Here is a tiny trained network, its code and every weight. The questions are about switching its units off for an input and a class, where a switched-off unit gives its printed mean instead of its output.

import numpy as np


def w(rows, s, z=0):
    codes = np.array(rows[::2]) - 128.0
    scale = np.full(codes.shape[1], s)
    scale[-1] = z or s
    return codes * scale


def f(y):
    return y / 2 * (1 + np.tanh(0.7978845608 * (y + 0.044715 * y**3)))


def log_softmax(a):
    a = a - a.max(-1, keepdims=True)
    return a - np.log(np.exp(a).sum(-1, keepdims=True))


def net(x, mask):
    res = np.array(x, float).reshape(1, 7) / 4 @ E
    y = f(res @ A[0][:, :-1].T + A[0][:, -1])
    res = res + np.where(mask, y, B[0][:, -1]) @ B[0][:, :-1]
    return log_softmax(res[-1] @ U[:, :-1].T + U[:, -1])


A, B = {}, {}
E = w([
[153,173,91,145,173,73,99,138,175,158,167,2],'x0',
[166,182,154,102,168,146,186,128,8,145,102,76],'x1',
[92,141,141,155,111,125,170,155,138,119,117,117],'x2',
[149,247,219,159,95,142,62,123,144,154,117,191],'x3',
[111,138,122,146,134,126,138,158,121,140,153,139],'x4',
[127,132,132,138,144,154,152,138,142,148,157,133],'x5',
[111,100,227,80,147,23,179,181,154,197,136,151],'x6',
],0.012)
A[0] = w([
[132,103,75,142,122,145,139,134,117,120,124,114,93],'N0',
[126,111,207,82,151,50,149,140,141,161,137,148,85],'N1',
[129,202,169,148,117,126,74,114,149,130,121,150,62],'N2',
[165,177,164,109,153,144,173,120,27,139,105,76,130],'N3',
[123,122,96,144,109,103,98,128,220,122,120,169,144],'N4',
[122,92,87,166,82,116,103,135,221,123,134,157,211],'N5',
[165,174,117,135,128,130,180,127,65,131,114,117,246],'N6',
[146,164,97,176,151,83,93,121,167,134,138,27,29],'N7',
[133,176,120,100,135,94,106,134,162,156,140,70,7],'N8',
[116,27,64,115,161,109,164,151,108,121,133,95,132],'N9',
[117,197,44,168,87,228,95,105,113,91,122,109,12],'N10',
[153,246,179,142,111,141,76,144,150,136,124,159,28],'N11',
[114,67,154,126,83,175,152,112,72,116,103,219,48],'N12',
],0.013,0.0016)
B[0] = w([
[124,128,162,124,110,107,170,88,133,153,120,100,165],'N0',
[205,93,194,197,133,68,102,141,124,128,90,147,232],'N1',
[137,100,119,109,117,160,187,54,139,174,149,78,207],'N2',
[25,91,132,99,152,140,33,157,131,122,171,116,234],'N3',
[57,93,128,101,160,130,58,156,113,106,135,103,209],'N4',
[64,113,143,104,165,154,49,138,86,147,185,100,222],'N5',
[99,89,109,122,138,147,45,113,151,129,167,122,195],'N6',
[143,213,80,131,126,187,147,177,128,101,111,220,234],'N7',
[164,162,111,115,112,173,145,168,138,111,123,223,194],'N8',
[137,127,124,119,79,124,198,21,126,138,108,54,227],'N9',
[195,81,231,169,138,24,129,171,135,154,94,162,250],'N10',
[107,106,74,111,95,106,217,53,107,102,104,39,237],'N11',
[160,246,49,126,136,182,147,191,157,111,135,186,222],'N12',
],0.012,0.019)
U = w([
[2,87,126,118,181,143,21,143,111,109,187,97,196],'0',
[107,118,92,132,83,122,224,37,120,127,102,49,217],'1',
[190,92,222,229,155,22,116,165,133,142,73,161,59],'2',
[136,227,55,151,132,199,157,180,148,77,114,204,5],'3',
],0.0084,0.0016)

Each question gives the input, the list of numbers given to net, and the class t.
The units are the neurons (one row each of A and B). Each row of codes is followed by its name. A weight is (code - 128) times the scale printed after its matrix; where a second scale follows, it is the last column's (A, B and U).
mask holds one flag per neuron, in row order. A switched-off neuron (its flag False) gives its mean, the last column of its row in B, instead of its output. The means were averaged over made-up inputs and are rounded, as every weight is.
A unit's drop is (log p(t) with every unit on - log p(t) with that unit switched off) / (log p(t) with every unit on - log p(t) with every unit switched off).
The circuit of an input: a set's keep is (log p(t) with only the set's units on - log p(t) with every unit switched off) / (log p(t) with every unit on - log p(t) with every unit switched off). Starting from the 12 units with the biggest drops (on a tie, the unit counted first), units are removed one at a time, each time the one whose removal leaves the highest keep (on an exact tie, the one counted first), for as long as the keep stays at least 0.8.
units of the circuit, in order: the units of the circuit, biggest drop first
most important unit: the unit with the biggest drop
k most important neurons: the k neurons with the biggest drops, biggest first
drop of u: that unit's drop, to one decimal
input [-1,-4,3,5,8,4,-1], class 1: units of the circuit, in order => [N11]
input [6,5,6,1,3,5,-4], class 3: 4 most important neurons => [N7, N5, N8, N4]
input [-7,-6,-3,-1,3,-8,-8], class 2: 2 most important neurons => [N10, N3]
input [3,1,-8,-6,4,3,-7], class 2: 3 most important neurons => [N10, N11, N2]
input [-1,-4,-1,6,-8,-2,-3], class 1: 2 most important neurons => [N11, N3]
input [7,-5,2,7,-2,6,-2], class 1: 4 most important neurons => [N11, N2, N12, N3]
input [5,-7,6,8,8,5,-2], class 1: 3 most important neurons => [N11, N2, N3]
input [2,8,-3,-2,7,-7,-8], class 0: 3 most important neurons => [N3, N6, N1]
input [4,6,-5,0,8,2,5], class 0: 2 most important neurons => [N3, N10]
input [-1,-1,-1,5,3,-8,5], class 1: 2 most important neurons => [N10, N11]
input [1,-6,3,-8,4,-5,-8], class 1: 2 most important neurons => [N9, N1]
input [-3,-1,6,-8,1,-8,6], class 1: 2 most important neurons => [N9, N10]
input [-4,-5,2,5,2,4,-4], class 0: 3 most important neurons => [N5, N9, N4]
input [-2,1,-8,-5,5,0,3], class 1: units of the circuit, in order => [N9]
input [5,6,5,3,-6,1,5], class 0: 3 most important neurons => [N3, N10, N12]
input [8,8,3,-8,-7,5,5], class 0: 2 most important neurons => [N3, N11]
input [6,8,1,8,-6,5,-4], class 0: drop of N6 => 3.3
input [4,5,5,-4,6,-6,-5], class 0: drop of N6 => 3.7
input [-8,-7,-4,-7,4,-4,-6], class 3: drop of N6 => 0.9
input [2,7,2,4,6,8,-2], class 0: most important unit => N3
input [1,7,8,5,-2,-6,4], class 0: drop of N3 => 2.0
